Rows with their classes:
[ -16   36   22  -34   19  -18   -3  -25  -30  -17  -73  -34   14    0
  -35   -4   19  -24    0   -3  -34    9   11   24   -1    1   15    2
  -15 -108    6   17   24   -2  -37   -1   90    3   12  -48    8  -58
   12   -4  -17  -15    5   11  -64    4   -6  -38   -3  -11   -5  -20
    2  -61   43  -16   -5   -5] : Sj
[  1 -15 -23 -20   0   7   5  -6 -32  -2  11 -10   2   0   3   9  20  -2
  -4   9 -32  20 -25  -9   4   2   2  23   0 -29   7   4 -23 -21  12 -19
 -18   1 -12   3 -12  18  -7  12 -17  22   8  -7  14  21   3 -22  -8  -1
  11  12  10 -18 -26   6  -7  -6] : Sj
[-17 -27 -22 -30  27  19  -1 -21 -32  16   1  -8  -5  -1   5 -42  22  18
  13   6 -20 -14 -13   1   2  14  10  10  -1   9   6   3  -6 -33   2  -7
  -1   5   6  15 -10   8  -1  24  11  31   4  -3   4  -8  11 -46 -17 -10
   0   6  14 -35 -19 -12  10 -10] : Sj
[-10   6  11 -26   4  -8  18 -15 -30   5 -27 -20   0  -2 -19  -8  16 -13
  -7   1 -37  57  -4  15   1  -2   8  16  -6 -51  21  17   0 -20 -12  -6
   4   6   5  -9  -7  -1  14   4 -11   6  11   0 -30  -1  23 -54   6   3
   8  -5  -2 -43  -1 -17 -10 -19] : Sj
[ -5  -5 -23   1  24 -24  22  -8 -11   4   6  -2  12   6 -15   8  15 -10
  12 -15 -12  40 -17  83  19  40   0  -3  -1 -40  12   8 -23 -12 -18  -7
  -2   4   3 -27  11 -28   5  40  -2   1   8  15 -12  10  -6 -36   8  -4
  -4  24  23 -37 -18 -16  -9   8] : Sj
[ -3   0  48 -29  11  -8  -5 -21 -57  20 -14 -19  21  -4   9 -29  22  13
 -20 -11 -54 -15  -4  28   0  -9  -2  18 -16 -16   7  18   5 -22 -12 -20
  69  11  -4   3   8   5   3 -18  -5  15  18   3 -53  -1   9 -38 -15  -3
   7 -11   2 -24   8 -31  -6 -18] : Sj
[ -6  -7 -17   4 -11 -11  23  -3 -20  16 -32  78  11 -12 -15 -31   4 -21
   4  -4 -36  42  -3 108   3  -5   3  12   1 -43  19  -9  -5  10 -20  -2
  25   5   4 -21  30 -46   6  37   1 -12  19  15 -50   2  -5 -33  13  -7
 -11  11   1 -40   6   5   0  11] : Sj
[-32  21   6 -31   7 -18  26 -14 -27   7 -34 -19  -1   1 -25 -16  31 -11
 -45  10 -23   5   5  19  -5  23  14  18 -18 -60   3  23  -3 -13  -4  -6
   6  -3   9 -11   3 -27   6  12 -20  11 -10   7 -36  12   0 -53  -8  -9
  -9   6   2 -51   5   2   1  10] : Sj
[-13  29   3 -12   5  -7   7   4  -7  30 -16 -11   9   1   8   9 -12   0
   0  -6  -5 -83   9   9   1  -5  12 -15 -11  -4   0  11  -7  25  -9  18
  50   9   9 -12  23 -29  11 -12   6   2 -16   5  -8   9   2   4 -26  -8
   7   1  -2 -27  18   1   6  14] : TM
[ -3 -23  -7 -27   6   4   8  -4 -31   3  -5 -20   8  -6   6  -3  18   1
  -4 -10 -35   8  -3  -5  -5  -3   9  23   2 -25   4   7   3 -14  -9  -9
  33   1   0  14   0  -8  -4   2  -6  14   2  -4 -12   0   5 -24   0   9
   1 -14  -6 -13   7 -12   9  -8] : Sj
[ -5  53  -3 -22  79 -30  12 -15 -20  -4  -8 -26   0   7   5 -11  21  -2
  15 -15 -18 -28  -6   4  21   4  -6   9 -19 -37   1  11  -1 -10 -16 -20
  44   2  24 -17   3 -30   1  -2  -6   9  -2  -3 -10   2   3 -35  -7  -8
   7 -16   9 -62 -14 -25   2   4] : Sj
